Below is a small trained network, with its code and all its weights. Each question gives an input and a class and asks what happens when units are switched off, that is, made to give their printed mean instead of their output.

import numpy as np


def w(rows, s, z=0):
    codes = np.array(rows[::2]) - 128.0
    scale = np.full(codes.shape[1], s)
    scale[-1] = z or s
    return codes * scale


def f(y):
    return np.maximum(y, 0)


def log_softmax(a):
    a = a - a.max(-1, keepdims=True)
    return a - np.log(np.exp(a).sum(-1, keepdims=True))


def net(x, mask):
    res = np.array(x, float).reshape(1, 7) / 4 @ E
    y = f(res @ A[0][:, :-1].T + A[0][:, -1])
    res = res + np.where(mask, y, B[0][:, -1]) @ B[0][:, :-1]
    return log_softmax(res[-1] @ U[:, :-1].T + U[:, -1])


A, B = {}, {}
E = w([
[193,128,109,255],'x0',
[200,22,193,112],'x1',
[171,217,210,126],'x2',
[128,130,129,128],'x3',
[127,129,128,127],'x4',
[127,127,126,127],'x5',
[249,148,54,72],'x6',
],0.0079)
A[0] = w([
[157,59,172,155,103],'N0',
[103,95,92,102,114],'N1',
[96,121,185,161,137],'N2',
[99,82,97,101,136],'N3',
[120,103,145,60,81],'N4',
[121,70,99,125,80],'N5',
[86,125,156,142,78],'N6',
[114,102,107,141,163],'N7',
[109,76,100,131,73],'N8',
[138,96,166,92,119],'N9',
[109,93,75,167,133],'N10',
[93,119,157,124,122],'N11',
[103,129,157,180,136],'N12',
[118,57,100,117,103],'N13',
[142,164,191,131,142],'N14',
[133,92,61,152,129],'N15',
[169,98,145,187,142],'N16',
[191,92,154,123,131],'N17',
[111,95,87,160,158],'N18',
[213,181,47,86,51],'N19',
[149,68,137,114,139],'N20',
[98,129,160,149,97],'N21',
[122,167,85,163,118],'N22',
[156,124,128,223,64],'N23',
[66,92,147,150,124],'N24',
[113,187,93,166,105],'N25',
[154,88,165,94,62],'N26',
[85,97,146,51,73],'N27',
[162,87,144,105,78],'N28',
[96,122,156,153,43],'N29',
[88,107,59,123,126],'N30',
[53,134,162,161,85],'N31',
[107,151,176,61,98],'N32',
[94,101,181,155,91],'N33',
[138,156,160,126,205],'N34',
[107,111,119,81,77],'N35',
[170,95,188,131,166],'N36',
[57,102,153,193,129],'N37',
[194,134,63,87,3],'N38',
[130,162,179,94,118],'N39',
[95,189,83,125,128],'N40',
[147,99,158,130,59],'N41',
[165,180,178,177,129],'N42',
[169,108,106,251,114],'N43',
[99,183,79,97,124],'N44',
],0.012,0.0059)
B[0] = w([
[90,88,117,200,224],'N0',
[155,164,188,142,180],'N1',
[208,80,58,63,216],'N2',
[156,175,201,149,199],'N3',
[25,143,93,96,201],'N4',
[166,175,200,136,171],'N5',
[178,73,58,111,170],'N6',
[160,187,178,152,178],'N7',
[184,164,197,127,164],'N8',
[60,77,112,201,200],'N9',
[181,182,211,147,192],'N10',
[165,104,98,109,181],'N11',
[179,86,93,75,201],'N12',
[164,194,195,144,194],'N13',
[199,151,210,155,213],'N14',
[170,168,198,80,191],'N15',
[28,142,107,102,221],'N16',
[90,96,117,174,228],'N17',
[158,184,209,127,193],'N18',
[193,68,30,92,234],'N19',
[78,104,117,182,214],'N20',
[161,106,79,121,172],'N21',
[57,77,136,194,188],'N22',
[35,222,62,19,204],'N23',
[201,129,83,122,212],'N24',
[87,86,123,215,200],'N25',
[97,80,125,213,186],'N26',
[61,181,74,36,222],'N27',
[97,68,119,198,184],'N28',
[202,20,59,89,153],'N29',
[171,150,242,128,198],'N30',
[182,83,71,131,216],'N31',
[78,187,132,91,222],'N32',
[193,76,54,124,194],'N33',
[167,171,171,142,222],'N34',
[83,191,126,67,171],'N35',
[86,105,141,172,246],'N36',
[193,91,83,94,243],'N37',
[211,67,41,99,187],'N38',
[167,193,211,146,201],'N39',
[94,49,157,247,223],'N40',
[95,79,119,172,156],'N41',
[157,199,204,114,224],'N42',
[2,239,81,20,254],'N43',
[77,52,124,250,222],'N44',
],0.0054,0.0063)
U = w([
[255,69,29,62,95],'0',
[135,133,141,120,251],'1',
[26,182,96,30,118],'2',
[73,67,135,250,68],'3',
[236,193,240,127,58],'4',
],0.0088,0.011)

Each question gives the input, the list of numbers given to net, and the class t.
The units are the neurons (one row each of A and B). Each row of codes is followed by its name. A weight is (code - 128) times the scale printed after its matrix; where a second scale follows, it is the last column's (A, B and U).
mask holds one flag per neuron, in row order. A switched-off neuron (its flag False) gives its mean, the last column of its row in B, instead of its output. The means were averaged over made-up inputs and are rounded, as every weight is.
A unit's drop is (log p(t) with every unit on - log p(t) with that unit switched off) / (log p(t) with every unit on - log p(t) with every unit switched off).
The circuit of an input: a set's keep is (log p(t) with only the set's units on - log p(t) with every unit switched off) / (log p(t) with every unit on - log p(t) with every unit switched off). Starting from the 12 units with the biggest drops (on a tie, the unit counted first), units are removed one at a time, each time the one whose removal leaves the highest keep (on an exact tie, the one counted first), for as long as the keep stays at least 0.8.
units of the circuit, in order: the units of the circuit, biggest drop first
unit that matters most: the unit with the biggest drop
top k neurons: the k neurons with the biggest drops, biggest first
drop of u: that unit's drop, to one decimal
input [-7,8,6,-8,-2,5,-8], class 0: unit that matters most : N2
input [-2,-6,8,6,-7,4,-3], class 4: units of the circuit, in order : (N14; N39)
input [-8,6,-4,-3,3,1,7], class 2: top 2 neurons : (N4; N27)
input [6,-2,6,7,6,-1,5], class 2: units of the circuit, in order : (N43; N23)
input [0,-3,7,-3,-2,-6,8], class 0: top 2 neurons : (N19; N38)
input [8,0,-3,-1,7,-4,7], class 2: top 2 neurons : (N43; N23)
input [-6,-2,8,8,-5,-4,1], class 4: units of the circuit, in order : (N39; N14)
input [3,5,3,-4,3,-4,-1], class 3: units of the circuit, in order : (N0; N36)
input [-6,8,7,6,3,0,-8], class 0: top 2 neurons : (N2; N33)
input [-6,-7,-7,-3,-6,-6,-3], class 3: top 3 neurons : (N44; N40; N43)
input [7,-1,-7,-4,7,-5,-1], class 2: top 2 neurons : (N43; N23)
input [7,4,-1,-3,-3,0,5], class 2: top 3 neurons : (N43; N23; N16)
input [6,6,-8,5,-5,0,-6], class 4: drop of N13 : 0.2
input [4,-1,-2,-6,-7,3,3], class 2: drop of N23 : 0.1
input [-7,2,5,-7,3,-6,3], class 2: drop of N39 : -0.1
input [2,-8,4,7,7,-4,7], class 3: drop of N2 : 0.1
input [6,-3,-7,-5,-3,5,-4], class 4: unit that matters most : N10
